Below are the code and all the weights of a small trained network. Each question names an input and a target symbol and asks about switching units off, where a switched-off unit gives its printed mean instead of its output.

import numpy as np


def w(rows, s, z=0):
    codes = np.array(rows[::2]) - 128.0
    scale = np.full(codes.shape[1], s)
    scale[-1] = z or s
    return codes * scale


def softmax(a):
    e = np.exp(a - a.max(-1, keepdims=True))
    return e / e.sum(-1, keepdims=True)


def log_softmax(a):
    a = a - a.max(-1, keepdims=True)
    return a - np.log(np.exp(a).sum(-1, keepdims=True))


def net(x, mask):
    ids = ['ΓΔεηξπφ'.index(c) for c in x.split()]
    T = len(ids)
    res = E[ids] + P[:T]
    u = 0
    for l in range(2):
        r = res
        for j in range(3):
            rows = slice(3 * j, 3 * j + 3)
            q, k, v = (r @ M[l][rows].T for M in (Q, K, V))
            z = softmax(np.where(np.tri(T) > 0, q @ k.T / 3**0.5, -1e9)) @ v
            o = O[l][rows]
            res = res + np.where(mask[u + j], z, o[:, -1]) @ o[:, :-1]
        u += 3
    return log_softmax(res[-1] @ U[:, :-1].T + U[:, -1])


Q, K, V, O = {}, {}, {}, {}
E = w([
[159,184,181,149,92,38,73],'Γ',
[99,103,182,188,109,37,182],'Δ',
[150,204,227,141,94,73,133],'ε',
[163,70,17,33,56,88,170],'η',
[90,72,148,138,190,88,98],'ξ',
[81,93,65,150,95,79,91],'π',
[9,110,137,179,215,79,102],'φ',
],0.016)
P = w([
[106,125,116,43,22,100,216],'0',
[171,78,144,78,136,151,32],'1',
[220,127,55,123,229,96,89],'2',
[116,64,159,182,124,213,110],'3',
[230,130,48,144,254,82,88],'4',
[52,79,143,233,133,202,131],'5',
[237,152,42,155,255,75,52],'6',
],0.0097)
Q[0] = w([
[108,89,182,130,48,96,103],'0.h1',
[116,59,202,197,123,115,132],'0.h1',
[116,44,80,112,120,111,214],'0.h1',
[146,70,78,116,177,25,160],'0.h2',
[131,146,120,197,103,164,164],'0.h2',
[178,162,124,204,172,145,127],'0.h2',
[183,232,86,138,176,220,84],'0.h3',
[254,193,91,177,185,72,190],'0.h3',
[136,135,156,91,99,219,110],'0.h3',
],0.0092)
K[0] = w([
[214,153,175,195,135,99,111],'0.h1',
[128,166,129,212,126,115,187],'0.h1',
[154,107,112,86,133,63,134],'0.h1',
[124,96,92,89,1,70,206],'0.h2',
[178,121,135,168,155,102,146],'0.h2',
[82,165,167,128,85,43,110],'0.h2',
[131,217,133,122,110,210,119],'0.h3',
[158,172,176,60,91,64,179],'0.h3',
[217,122,164,170,158,235,130],'0.h3',
],0.0098)
V[0] = w([
[188,87,165,106,122,152,65],'0.h1',
[95,129,44,42,127,210,184],'0.h1',
[176,148,44,121,172,125,140],'0.h1',
[195,158,103,44,108,148,147],'0.h2',
[32,183,97,142,59,162,1],'0.h2',
[250,105,79,212,149,171,95],'0.h2',
[165,141,119,233,118,75,54],'0.h3',
[140,64,126,168,174,74,88],'0.h3',
[11,96,94,127,81,224,130],'0.h3',
],0.0077)
O[0] = w([
[83,68,97,147,112,156,21,102],'0.h1',
[182,125,156,182,120,111,167,47],'0.h1',
[65,160,112,179,133,129,154,107],'0.h1',
[88,167,150,109,120,172,34,148],'0.h2',
[91,187,119,43,92,98,246,64],'0.h2',
[41,81,126,91,104,86,131,2],'0.h2',
[47,144,38,139,76,88,105,123],'0.h3',
[62,46,135,92,114,145,142,155],'0.h3',
[254,104,105,11,92,183,167,111],'0.h3',
],0.0077,0.0078)
Q[1] = w([
[157,110,85,195,172,121,77],'1.h1',
[169,147,77,133,160,92,85],'1.h1',
[107,132,178,95,68,159,94],'1.h1',
[73,77,169,111,159,138,123],'1.h2',
[72,65,179,10,73,202,97],'1.h2',
[102,142,119,145,124,69,90],'1.h2',
[150,129,133,53,95,125,102],'1.h3',
[115,122,137,156,136,165,155],'1.h3',
[110,177,106,100,181,101,152],'1.h3',
],0.012)
K[1] = w([
[152,139,86,127,121,70,215],'1.h1',
[146,183,134,140,124,209,177],'1.h1',
[96,75,132,173,150,128,113],'1.h1',
[86,91,149,131,161,120,127],'1.h2',
[5,105,30,142,119,167,73],'1.h2',
[170,126,120,148,98,43,172],'1.h2',
[148,117,146,61,109,164,119],'1.h3',
[87,83,157,134,175,114,107],'1.h3',
[181,131,135,97,157,138,90],'1.h3',
],0.012)
V[1] = w([
[112,91,102,113,3,82,115],'1.h1',
[133,103,180,122,132,154,56],'1.h1',
[92,205,142,110,148,143,137],'1.h1',
[155,222,124,93,119,151,96],'1.h2',
[133,157,103,160,86,206,220],'1.h2',
[87,143,150,222,110,99,112],'1.h2',
[114,102,134,135,162,162,125],'1.h3',
[83,126,163,151,103,249,128],'1.h3',
[139,175,155,117,196,125,130],'1.h3',
],0.012)
O[1] = w([
[178,254,75,77,55,127,123,179],'1.h1',
[83,139,216,116,92,191,46,94],'1.h1',
[65,76,123,165,118,169,139,54],'1.h1',
[56,110,100,156,221,161,120,101],'1.h2',
[172,85,148,121,161,162,176,127],'1.h2',
[178,94,56,171,76,128,146,120],'1.h2',
[166,162,151,124,98,98,85,106],'1.h3',
[137,162,159,137,136,90,231,2],'1.h3',
[145,113,103,100,72,148,90,128],'1.h3',
],0.0093,0.0085)
U = w([
[112,130,131,177,101,220,127,49],'Γ',
[88,113,151,129,145,41,160,75],'Δ',
[83,110,177,2,73,48,41,246],'ε',
[103,224,108,210,92,99,149,171],'η',
[125,219,100,108,144,83,157,34],'ξ',
[248,145,135,166,15,182,93,244],'π',
[162,194,193,124,123,209,113,88],'φ',
],0.0045,0.0012)

Each question gives the input, a string of symbols that net reads in full, and the target symbol t.
The units are the heads (3 rows each of Q, K, V and O). Each row of codes is followed by its name. A weight is (code - 128) times the scale printed after its matrix; where a second scale follows, it is the last column's (O and U).
mask holds one flag per head, layer by layer. A switched-off head (its flag False) gives its mean, the last column of its rows in O, instead of its output. The means were averaged over made-up inputs and are rounded, as every weight is.
A unit's drop is (log p(t) with every unit on - log p(t) with that unit switched off) / (log p(t) with every unit on - log p(t) with every unit switched off).
The circuit of an input: a set's keep is (log p(t) with only the set's units on - log p(t) with every unit switched off) / (log p(t) with every unit on - log p(t) with every unit switched off). Starting from all 6 units, units are removed one at a time, each time the one whose removal leaves the highest keep (on an exact tie, the one counted first), for as long as the keep stays at least 0.8.
circuit, biggest first: the units of the circuit, biggest drop first
unit that matters most: the unit with the biggest drop
which heads matter: for each layer, one digit per head in row order, 1 if its drop is at least 0.15 and else 0, layers parted by /
drop when u is switched off: that unit's drop, to one decimal
input ξ Δ φ Δ Δ Γ, target ε: circuit, biggest first => [0.h1; 1.h1; 0.h3]
input Δ Δ Δ π, target ε: which heads matter => 111 / 110
input ξ η Δ Δ η ξ η, target ε: circuit, biggest first => [0.h2]
input φ ε η η Δ π π, target Δ: which heads matter => 110 / 100
input η π Γ ξ, target ε: which heads matter => 011 / 110
input Γ η π, target η: circuit, biggest first => [0.h2; 0.h3; 1.h2; 0.h1]
input Γ Δ η, target η: circuit, biggest first => [0.h3; 0.h1; 1.h2]
input ξ Δ Δ Γ π π π, target ε: which heads matter => 101 / 110
input η π π, target φ: circuit, biggest first => [0.h3; 1.h2]
input ε ε Δ, target Γ: circuit, biggest first => [1.h1; 1.h2; 0.h3; 0.h2]
input φ ξ ξ π η, target Δ: circuit, biggest first => [0.h1; 1.h1; 0.h2]
input π Δ Δ, target ξ: circuit, biggest first => [1.h1; 0.h2; 0.h1]
input Δ Δ ξ Γ, target ε: which heads matter => 110 / 100
input Γ ε Δ, target η: unit that matters most => 0.h3
input η η Δ ε π ε φ, target φ: which heads matter => 111 / 010
input Δ Δ η Γ φ, target π: circuit, biggest first => [0.h2; 1.h2]
input η Δ Δ π ξ, target φ: which heads matter => 111 / 010
input π π Δ η π, target ξ: circuit, biggest first => [1.h1; 0.h2; 0.h3; 1.h2]
input η π Δ Δ η, target φ: circuit, biggest first => [0.h3; 1.h2; 0.h1]
input Δ Δ ε η, target ε: which heads matter => 010 / 110
input η Δ Δ ε Δ, target φ: which heads matter => 111 / 010
input π π Δ, target ξ: which heads matter => 011 / 100
input π π ξ, target ξ: circuit, biggest first => [1.h1; 0.h2]
input Γ η Δ ε η, target η: which heads matter => 011 / 010
input ξ η φ φ ε, target ε: unit that matters most => 0.h3
input η Δ π η ξ, target φ: drop when 0.h3 is switched off => 0.6
input Δ ξ Δ η Γ φ, target ε: drop when 0.h3 is switched off => 1.0
